Below are the code and all the weights of a small trained network. Each question names an input and a class and asks about switching units off, where a switched-off unit gives its printed mean instead of its output.

import numpy as np


def w(rows, s, z=0):
    codes = np.array(rows[::2]) - 128.0
    scale = np.full(codes.shape[1], s)
    scale[-1] = z or s
    return codes * scale


def f(y):
    return np.maximum(y, 0)


def log_softmax(a):
    a = a - a.max(-1, keepdims=True)
    return a - np.log(np.exp(a).sum(-1, keepdims=True))


def net(x, mask):
    res = np.array(x, float).reshape(1, 8) / 4 @ E
    y = f(res @ A[0][:, :-1].T + A[0][:, -1])
    res = res + np.where(mask, y, B[0][:, -1]) @ B[0][:, :-1]
    return log_softmax(res[-1] @ U[:, :-1].T + U[:, -1])


A, B = {}, {}
E = w([
[196,100,220,95,185,174],'x0',
[131,127,127,128,126,128],'x1',
[127,130,128,126,129,126],'x2',
[145,6,140,115,130,32],'x3',
[136,166,183,38,72,98],'x4',
[131,127,129,130,128,129],'x5',
[99,53,167,148,69,213],'x6',
[2,131,187,151,147,115],'x7',
],0.0096)
A[0] = w([
[73,154,155,130,202,111,234],'N0',
[177,98,236,89,224,166,10],'N1',
[144,89,63,195,186,183,82],'N2',
[117,91,154,183,63,197,154],'N3',
[48,127,189,118,149,98,123],'N4',
[201,110,89,94,81,163,76],'N5',
[220,94,57,125,104,139,133],'N6',
[97,203,147,128,94,172,90],'N7',
[118,106,163,31,63,67,167],'N8',
[40,101,177,159,177,120,95],'N9',
[131,6,152,135,111,14,117],'N10',
[114,134,135,47,73,117,23],'N11',
[150,81,183,129,69,177,140],'N12',
[87,76,156,138,81,152,128],'N13',
[104,54,71,160,198,146,117],'N14',
[155,120,187,123,183,135,85],'N15',
[86,131,53,143,1,93,38],'N16',
[132,150,157,28,69,134,31],'N17',
[111,103,112,158,14,158,112],'N18',
[140,85,94,183,194,113,124],'N19',
[108,94,99,174,213,165,3],'N20',
[79,144,47,130,94,66,102],'N21',
[140,128,188,71,161,150,66],'N22',
],0.0099,0.0066)
B[0] = w([
[213,90,64,93,114,103,230],'N0',
[52,90,181,101,157,146,207],'N1',
[94,137,199,157,74,87,212],'N2',
[141,198,65,90,162,93,220],'N3',
[182,40,84,139,65,114,199],'N4',
[121,37,114,141,91,126,183],'N5',
[126,46,95,87,93,126,220],'N6',
[198,118,136,191,129,184,198],'N7',
[156,179,134,186,116,94,234],'N8',
[168,44,112,86,83,144,202],'N9',
[181,222,109,178,158,254,254],'N10',
[86,142,174,184,94,100,160],'N11',
[122,195,112,64,144,76,203],'N12',
[154,134,103,120,153,94,193],'N13',
[148,178,175,139,111,85,206],'N14',
[71,65,139,99,178,139,171],'N15',
[54,22,226,112,198,154,193],'N16',
[123,166,189,179,77,92,182],'N17',
[125,160,88,117,195,84,187],'N18',
[111,211,164,109,91,109,198],'N19',
[90,154,161,213,76,59,170],'N20',
[21,94,119,117,179,158,204],'N21',
[89,115,125,160,146,123,173],'N22',
],0.0082,0.0091)
U = w([
[120,128,187,183,63,86,53],'0',
[78,61,171,117,196,169,58],'1',
[160,41,79,111,50,150,63],'2',
[170,146,110,185,146,252,107],'3',
[141,119,108,117,138,126,254],'4',
[151,155,75,62,194,62,81],'5',
[144,112,116,126,133,134,225],'6',
[135,114,113,117,124,140,213],'7',
],0.014,0.0092)

Each question gives the input, the list of numbers given to net, and the class t.
The units are the neurons (one row each of A and B). Each row of codes is followed by its name. A weight is (code - 128) times the scale printed after its matrix; where a second scale follows, it is the last column's (A, B and U).
mask holds one flag per neuron, in row order. A switched-off neuron (its flag False) gives its mean, the last column of its row in B, instead of its output. The means were averaged over made-up inputs and are rounded, as every weight is.
A unit's drop is (log p(t) with every unit on - log p(t) with that unit switched off) / (log p(t) with every unit on - log p(t) with every unit switched off).
The circuit of an input: a set's keep is (log p(t) with only the set's units on - log p(t) with every unit switched off) / (log p(t) with every unit on - log p(t) with every unit switched off). Starting from the 12 units with the biggest drops (on a tie, the unit counted first), units are removed one at a time, each time the one whose removal leaves the highest keep (on an exact tie, the one counted first), for as long as the keep stays at least 0.8.
circuit, biggest first: the units of the circuit, biggest drop first
most important unit: the unit with the biggest drop
k most important neurons: the k neurons with the biggest drops, biggest first
input [-1,-8,-1,7,-2,-2,-8,-5], class 4: 2 most important neurons : [N6 N10]
input [-7,-5,-2,-3,-6,-4,0,-8], class 2: most important unit : N6
input [0,-8,-6,2,-6,4,-3,-8], class 2: 3 most important neurons : [N6 N5 N8]
input [6,1,7,-3,7,7,-3,8], class 2: circuit, biggest first : [N4 N0]
input [4,-4,-6,-5,6,-2,-5,1], class 0: 3 most important neurons : [N10 N17 N3]
input [-1,5,6,-8,8,-8,-8,-5], class 0: circuit, biggest first : [N17 N11]
input [7,-6,-6,7,5,7,-3,0], class 1: 3 most important neurons : [N1 N15 N7]
input [5,-7,7,-2,0,-1,4,-8], class 2: 2 most important neurons : [N5 N6]
input [4,7,8,-7,-6,-7,-3,-8], class 2: circuit, biggest first : [N6 N10]
input [6,-5,4,4,-2,2,-3,8], class 2: circuit, biggest first : [N4 N9]
input [3,3,2,-6,-1,-2,6,6], class 2: circuit, biggest first : [N9 N4]
input [-1,-8,6,-6,1,-4,-4,-8], class 2: circuit, biggest first : [N6 N5]
input [-7,2,7,-2,5,1,-1,-2], class 1: circuit, biggest first : [N16 N21]
input [-5,6,-3,-2,6,7,6,7], class 2: 2 most important neurons : [N4 N9]
input [6,-4,2,-1,8,6,5,3], class 0: 3 most important neurons : [N17 N8 N11]
input [-3,1,3,-1,5,1,5,6], class 2: circuit, biggest first : [N4]
input [-1,-5,-5,-6,-6,-5,-5,-6], class 0: circuit, biggest first : [N2 N10]
input [5,8,0,-2,3,-2,5,5], class 4: circuit, biggest first : [N12 N3]
input [5,-8,6,-5,-1,-2,-2,8], class 2: 2 most important neurons : [N0 N4]
input [3,3,-7,6,-2,-7,-5,-7], class 2: 3 most important neurons : [N6 N5 N3]
input [4,-8,7,-6,-4,-7,5,-1], class 4: circuit, biggest first : [N10]
input [1,7,3,-8,0,6,-8,1], class 3: 3 most important neurons : [N7 N12 N3]
input [5,4,-5,-2,-6,0,-6,1], class 0: 3 most important neurons : [N20 N2 N3]
input [-6,5,8,5,-2,7,8,6], class 5: 3 most important neurons : [N3 N18 N13]
